Here is a tiny trained network, its code and every weight. The questions are about switching its units off for an input and a class, where a switched-off unit gives its printed mean instead of its output.

import numpy as np


def w(rows, s, z=0):
    codes = np.array(rows[::2]) - 128.0
    scale = np.full(codes.shape[1], s)
    scale[-1] = z or s
    return codes * scale


def f(y):
    return np.maximum(y, 0)


def log_softmax(a):
    a = a - a.max(-1, keepdims=True)
    return a - np.log(np.exp(a).sum(-1, keepdims=True))


def net(x, mask):
    res = np.array(x, float).reshape(1, 8) / 4 @ E
    y = f(res @ A[0][:, :-1].T + A[0][:, -1])
    res = res + np.where(mask, y, B[0][:, -1]) @ B[0][:, :-1]
    return log_softmax(res[-1] @ U[:, :-1].T + U[:, -1])


A, B = {}, {}
E = w([
[158,200,79,55,81],'x0',
[12,86,90,40,77],'x1',
[164,118,196,39,215],'x2',
[131,180,218,86,45],'x3',
[192,158,67,101,70],'x4',
[189,140,90,139,80],'x5',
[165,94,135,233,95],'x6',
[255,42,159,121,75],'x7',
],0.0079)
A[0] = w([
[129,203,162,74,163,151],'N0',
[114,159,148,132,26,224],'N1',
[120,173,149,152,41,203],'N2',
[208,125,72,54,170,134],'N3',
[134,195,108,187,148,184],'N4',
[141,85,235,63,74,203],'N5',
[98,150,108,124,64,140],'N6',
[116,63,94,190,120,55],'N7',
[198,120,90,67,152,165],'N8',
[68,167,186,118,152,94],'N9',
[189,120,163,191,131,150],'N10',
[148,192,133,91,64,253],'N11',
[131,139,164,189,103,137],'N12',
[118,47,63,173,103,150],'N13',
[81,158,104,105,144,120],'N14',
[110,70,11,181,108,147],'N15',
[145,161,150,156,87,130],'N16',
[168,40,165,212,169,108],'N17',
[166,185,94,7,120,225],'N18',
[72,162,127,126,52,128],'N19',
[84,89,125,131,175,130],'N20',
[111,190,69,193,152,139],'N21',
[170,139,173,166,125,174],'N22',
[77,63,199,178,168,216],'N23',
[174,128,172,202,119,126],'N24',
[223,115,164,208,133,212],'N25',
[175,146,94,81,142,114],'N26',
[111,189,107,141,72,107],'N27',
],0.012,0.0036)
B[0] = w([
[55,100,111,124,63,196],'N0',
[98,131,150,177,144,218],'N1',
[97,106,161,195,155,209],'N2',
[82,195,119,140,86,199],'N3',
[129,117,121,185,142,192],'N4',
[101,2,133,157,153,222],'N5',
[87,128,175,125,127,186],'N6',
[124,135,112,100,58,186],'N7',
[121,158,116,151,95,193],'N8',
[125,103,90,80,149,187],'N9',
[210,150,162,82,134,206],'N10',
[150,81,89,204,125,226],'N11',
[147,189,172,144,130,180],'N12',
[77,103,151,53,29,204],'N13',
[108,128,133,96,117,183],'N14',
[126,90,134,87,38,223],'N15',
[139,132,157,167,157,174],'N16',
[125,128,136,65,96,221],'N17',
[82,115,120,169,49,249],'N18',
[126,139,163,135,137,198],'N19',
[104,149,152,78,151,184],'N20',
[141,58,154,204,94,200],'N21',
[197,113,176,98,157,187],'N22',
[116,135,124,67,158,223],'N23',
[190,180,202,96,135,202],'N24',
[223,182,136,68,106,245],'N25',
[121,200,97,163,75,174],'N26',
[96,127,185,159,107,185],'N27',
],0.0088,0.012)
U = w([
[89,169,164,113,103,99],'0',
[75,171,91,89,249,90],'1',
[133,52,177,47,143,95],'2',
[79,54,144,187,157,254],'3',
[191,150,167,147,208,76],'4',
[129,148,25,142,101,128],'5',
],0.012,0.0027)

Each question gives the input, the list of numbers given to net, and the class t.
The units are the neurons (one row each of A and B). Each row of codes is followed by its name. A weight is (code - 128) times the scale printed after its matrix; where a second scale follows, it is the last column's (A, B and U).
mask holds one flag per neuron, in row order. A switched-off neuron (its flag False) gives its mean, the last column of its row in B, instead of its output. The means were averaged over made-up inputs and are rounded, as every weight is.
A unit's drop is (log p(t) with every unit on - log p(t) with that unit switched off) / (log p(t) with every unit on - log p(t) with every unit switched off).
The circuit of an input: a set's keep is (log p(t) with only the set's units on - log p(t) with every unit switched off) / (log p(t) with every unit on - log p(t) with every unit switched off). Starting from the 12 units with the biggest drops (on a tie, the unit counted first), units are removed one at a time, each time the one whose removal leaves the highest keep (on an exact tie, the one counted first), for as long as the keep stays at least 0.8.
circuit, biggest first: the units of the circuit, biggest drop first
top k neurons: the k neurons with the biggest drops, biggest first
drop when u is switched off: that unit's drop, to one decimal
input [-2,-6,3,-8,6,5,-5,8], class 5: circuit, biggest first -> N26
input [1,5,4,-4,-4,0,-7,0], class 1: circuit, biggest first -> N15; N13; N21; N17
input [-4,-6,6,-3,7,-6,0,-4], class 4: circuit, biggest first -> N13; N18
input [2,8,4,-7,2,-8,-7,1], class 0: circuit, biggest first -> N18; N3
input [2,-4,5,4,-2,0,4,-5], class 4: circuit, biggest first -> N13; N15; N18
input [6,2,-6,-7,4,-5,4,-5], class 3: top 2 neurons -> N21; N25
input [7,7,6,-6,-2,-5,-2,7], class 0: top 2 neurons -> N3; N11
input [5,-2,8,-2,4,-6,2,3], class 0: top 4 neurons -> N3; N11; N9; N4
input [0,-5,-8,-2,6,8,-1,2], class 0: top 2 neurons -> N13; N15
input [2,2,6,5,-2,-5,-2,2], class 3: top 2 neurons -> N5; N25
input [-4,4,-3,4,0,4,-2,7], class 3: top 2 neurons -> N5; N1
input [1,-4,2,6,3,3,-7,4], class 3: top 2 neurons -> N5; N11
input [5,-7,8,8,0,0,-7,-2], class 5: top 2 neurons -> N26; N3
input [0,8,-8,-6,4,5,-1,1], class 0: circuit, biggest first -> N13
input [2,-5,-2,-8,2,-1,-8,-8], class 3: top 2 neurons -> N21; N25
input [6,1,6,2,-4,6,8,0], class 4: top 2 neurons -> N13; N15
input [-7,5,-5,-7,7,3,0,5], class 2: top 2 neurons -> N13; N15
input [6,1,-1,-6,3,-8,0,-6], class 3: drop when N10 is switched off -> 0.1
input [6,-2,5,-3,4,-3,2,0], class 5: drop when N5 is switched off -> 0.0
input [5,-8,0,5,7,1,-8,-7], class 5: circuit, biggest first -> N11
input [0,0,0,5,0,-7,7,-1], class 4: drop when N18 is switched off -> 0.1
